Below are the code and all the weights of a small trained network. Each question names an input and a class and asks about switching units off, where a switched-off unit gives its printed mean instead of its output.

import numpy as np


def w(rows, s, z=0):
    codes = np.array(rows[::2]) - 128.0
    scale = np.full(codes.shape[1], s)
    scale[-1] = z or s
    return codes * scale


def norm(h):
    return h / np.sqrt((h * h).mean(-1, keepdims=True) + 1e-5)


def f(y):
    return np.maximum(y, 0)


def log_softmax(a):
    a = a - a.max(-1, keepdims=True)
    return a - np.log(np.exp(a).sum(-1, keepdims=True))


def net(x, mask):
    res = np.array(x, float).reshape(1, 5) / 4 @ E
    u = 0
    for l in range(4):
        y = f(norm(res) @ A[l][:, :-1].T + A[l][:, -1])
        res = res + np.where(mask[u : u + 10], y, B[l][:, -1]) @ B[l][:, :-1]
        u += 10
    return log_softmax(norm(res)[-1] @ U[:, :-1].T + U[:, -1])


A, B = {}, {}
E = w([
[214,51,82,66,73,170,122,224,97,97],'x0',
[59,156,212,66,104,188,206,122,134,147],'x1',
[81,174,85,120,22,132,100,200,205,194],'x2',
[74,75,87,145,86,152,59,87,186,59],'x3',
[81,170,171,1,140,117,157,160,30,203],'x4',
],0.0065)
A[0] = w([
[254,90,92,171,156,180,67,135,35,117,150],'L0N1',
[185,118,102,79,121,146,119,225,140,157,63],'L0N2',
[128,112,88,201,149,118,154,178,180,94,68],'L0N3',
[143,55,149,63,141,123,144,162,105,132,35],'L0N4',
[180,118,119,126,130,168,156,148,112,88,102],'L0N5',
[111,63,144,45,93,87,157,156,133,143,70],'L0N6',
[164,164,130,120,103,132,204,147,100,116,34],'L0N7',
[58,107,110,151,40,124,62,127,198,61,62],'L0N8',
[65,109,145,138,177,166,199,181,142,98,92],'L0N9',
[128,183,183,111,129,191,183,133,189,71,4],'L0N10',
],0.0076,0.0029)
B[0] = w([
[161,97,43,140,192,133,153,99,147,162,253],'L0N1',
[73,75,113,100,138,147,162,172,144,193,196],'L0N2',
[149,84,140,160,86,91,140,134,149,133,192],'L0N3',
[127,123,124,139,168,70,85,188,137,137,187],'L0N4',
[159,160,146,158,150,89,129,114,158,100,179],'L0N5',
[187,124,129,114,110,127,143,123,111,113,190],'L0N6',
[126,141,117,102,125,140,133,123,96,177,162],'L0N7',
[83,167,103,98,162,255,107,126,125,150,249],'L0N8',
[178,188,151,127,100,159,88,120,125,181,183],'L0N9',
[153,82,171,147,114,125,165,127,118,178,190],'L0N10',
],0.0092,0.0058)
A[1] = w([
[116,81,144,164,118,203,59,140,161,133,24],'L1N1',
[90,163,141,66,33,59,111,176,126,96,40],'L1N2',
[29,106,212,75,79,15,128,115,173,198,34],'L1N3',
[80,174,172,83,157,139,129,96,43,69,237],'L1N4',
[154,124,139,253,144,63,94,139,162,110,34],'L1N5',
[6,119,130,216,145,67,104,21,215,197,44],'L1N6',
[164,158,155,104,104,159,183,73,97,94,165],'L1N7',
[109,176,146,219,119,110,52,79,166,163,208],'L1N8',
[198,64,86,226,108,35,112,87,140,90,117],'L1N9',
[126,66,90,165,100,161,105,157,176,88,9],'L1N10',
],0.0063,0.0013)
B[1] = w([
[158,162,182,103,137,187,93,100,229,104,197],'L1N1',
[165,173,100,134,78,64,120,63,111,47,149],'L1N2',
[136,166,100,111,80,92,192,96,56,112,198],'L1N3',
[146,95,136,199,157,181,18,138,144,57,192],'L1N4',
[161,154,176,137,185,42,170,2,115,74,186],'L1N5',
[163,106,76,161,174,60,190,228,59,150,254],'L1N6',
[124,115,152,83,174,171,92,89,110,120,176],'L1N7',
[116,46,120,121,204,50,245,165,92,131,224],'L1N8',
[200,202,161,107,166,77,229,110,82,46,219],'L1N9',
[146,89,115,151,18,120,153,113,153,97,184],'L1N10',
],0.0075,0.0055)
A[2] = w([
[31,253,131,125,89,137,111,125,161,156,4],'L2N1',
[160,70,98,133,86,191,168,129,214,68,173],'L2N2',
[179,37,118,185,68,182,176,135,248,127,125],'L2N3',
[62,198,247,147,186,178,155,113,41,80,74],'L2N4',
[128,85,130,213,137,112,128,47,162,87,58],'L2N5',
[88,139,126,222,180,189,228,59,153,160,139],'L2N6',
[35,119,99,188,133,77,130,158,147,185,83],'L2N7',
[117,136,67,166,33,131,77,117,245,92,88],'L2N8',
[118,217,179,88,131,155,158,129,113,169,95],'L2N9',
[181,45,166,106,181,88,132,94,140,93,117],'L2N10',
],0.0069,0.0033)
B[2] = w([
[84,157,113,140,181,160,71,102,99,105,159],'L2N1',
[206,128,134,154,98,118,168,63,119,153,219],'L2N2',
[188,182,79,140,166,61,107,31,141,64,224],'L2N3',
[92,127,113,153,26,101,106,114,209,175,222],'L2N4',
[102,232,140,103,174,112,56,193,88,144,181],'L2N5',
[103,101,172,93,112,75,136,179,60,143,255],'L2N6',
[168,49,96,118,159,135,72,135,131,114,164],'L2N7',
[149,126,59,51,88,215,167,128,117,85,172],'L2N8',
[147,75,180,109,93,150,147,108,209,91,197],'L2N9',
[130,254,109,198,233,103,57,115,110,119,229],'L2N10',
],0.0075,0.0065)
A[3] = w([
[109,170,223,167,18,165,107,75,178,11,101],'L3N1',
[134,122,180,104,213,111,13,247,165,196,101],'L3N2',
[179,136,82,127,195,64,87,85,125,37,30],'L3N3',
[68,213,204,116,211,190,68,123,82,168,101],'L3N4',
[38,165,190,143,181,141,15,196,86,37,64],'L3N5',
[135,44,131,41,96,127,123,166,95,175,2],'L3N6',
[175,130,161,215,97,31,247,150,87,50,85],'L3N7',
[163,132,232,158,178,184,95,37,117,107,12],'L3N8',
[141,141,79,61,105,180,129,181,147,143,113],'L3N9',
[2,153,108,173,185,101,136,126,199,154,18],'L3N10',
],0.0058,0.002)
B[3] = w([
[135,152,109,43,230,105,155,35,129,206,192],'L3N1',
[38,86,132,198,112,178,161,111,189,114,178],'L3N2',
[96,177,139,85,84,32,174,133,122,156,247],'L3N3',
[128,155,135,178,130,166,56,73,176,64,188],'L3N4',
[95,43,53,235,144,110,60,202,149,68,158],'L3N5',
[119,142,181,183,96,57,112,192,142,146,165],'L3N6',
[148,208,130,119,154,85,125,94,36,2,253],'L3N7',
[59,157,175,159,117,179,34,87,132,165,185],'L3N8',
[89,63,164,150,69,180,156,156,108,4,175],'L3N9',
[59,48,101,161,107,71,97,200,100,140,154],'L3N10',
],0.0065,0.006)
U = w([
[193,175,113,145,214,55,163,96,81,67,252],'0',
[163,128,52,71,69,255,122,94,195,43,106],'1',
[108,109,235,74,31,141,189,199,100,147,103],'2',
[67,108,168,181,168,169,46,140,147,79,62],'3',
[142,43,67,106,185,138,147,235,130,166,4],'4',
[131,160,234,92,114,216,116,27,172,182,80],'5',
],0.012,0.0024)

Each question gives the input, the list of numbers given to net, and the class t.
The units are the neurons (one row each of A and B). Each row of codes is followed by its name. A weight is (code - 128) times the scale printed after its matrix; where a second scale follows, it is the last column's (A, B and U).
mask holds one flag per neuron, layer by layer. A switched-off neuron (its flag False) gives its mean, the last column of its row in B, instead of its output. The means were averaged over made-up inputs and are rounded, as every weight is.
A unit's drop is (log p(t) with every unit on - log p(t) with that unit switched off) / (log p(t) with every unit on - log p(t) with every unit switched off).
The circuit of an input: a set's keep is (log p(t) with only the set's units on - log p(t) with every unit switched off) / (log p(t) with every unit on - log p(t) with every unit switched off). Starting from the 12 units with the biggest drops (on a tie, the unit counted first), units are removed one at a time, each time the one whose removal leaves the highest keep (on an exact tie, the one counted first), for as long as the keep stays at least 0.8.
units of the circuit, in order: the units of the circuit, biggest drop first
top k neurons: the k neurons with the biggest drops, biggest first
top k neurons in layer l: the k neurons of layer l with the biggest drops, biggest first
drop of u: that unit's drop, to one decimal
input [-1,2,-1,-5,7], class 2: units of the circuit, in order	(L2N10 L2N3 L1N5)
input [7,-2,2,-7,1], class 4: top neuron	(L0N2)
input [-8,8,2,-3,7], class 5: units of the circuit, in order	(L1N8 L2N9)
input [-7,2,3,-8,5], class 2: units of the circuit, in order	(L2N10 L2N3)
input [-8,6,-8,4,7], class 5: top 3 neurons	(L2N4 L0N1 L1N3)
input [0,1,-2,-1,5], class 5: top 2 neurons	(L1N6 L1N8)
input [-2,1,4,1,-3], class 1: top 2 neurons	(L0N8 L2N8)
input [-7,8,3,-5,2], class 2: units of the circuit, in order	(L2N10 L2N6)
input [-7,3,3,0,8], class 2: top 2 neurons	(L0N8 L1N3)
input [-6,3,0,8,-2], class 3: top 3 neurons	(L0N8 L0N1 L1N1)
input [-3,-2,6,-8,3], class 2: top 3 neurons	(L2N10 L2N3 L0N8)
input [0,-5,8,4,-6], class 1: top 2 neurons	(L0N8 L2N8)
input [3,3,-5,-8,4], class 5: top 3 neurons	(L1N6 L1N8 L2N6)
input [4,3,-2,5,-6], class 1: units of the circuit, in order	(L0N8)
input [-8,-5,-7,-7,5], class 3: top 3 neurons in layer 2	(L2N3 L2N2 L2N4)
input [6,-4,5,4,7], class 2: top 4 neurons in layer 1	(L1N6 L1N8 L1N4 L1N2)
input [-1,3,8,-6,4], class 2: top 2 neurons in layer 0	(L0N8 L0N2)
input [-8,-4,-7,-8,4], class 3: top 2 neurons in layer 1	(L1N4 L1N9)
input [8,-5,3,-1,4], class 4: drop of L0N2	0.8
input [1,-1,7,-7,-1], class 2: drop of L0N1	0.2
input [-2,2,5,4,6], class 1: drop of L1N5	0.1
input [-3,-6,8,4,-4], class 1: units of the circuit, in order	(L2N8)
input [1,-4,0,6,6], class 1: top 2 neurons in layer 1	(L1N6 L1N8)
input [-1,-8,7,0,3], class 4: top 2 neurons in layer 0	(L0N6 L0N2)
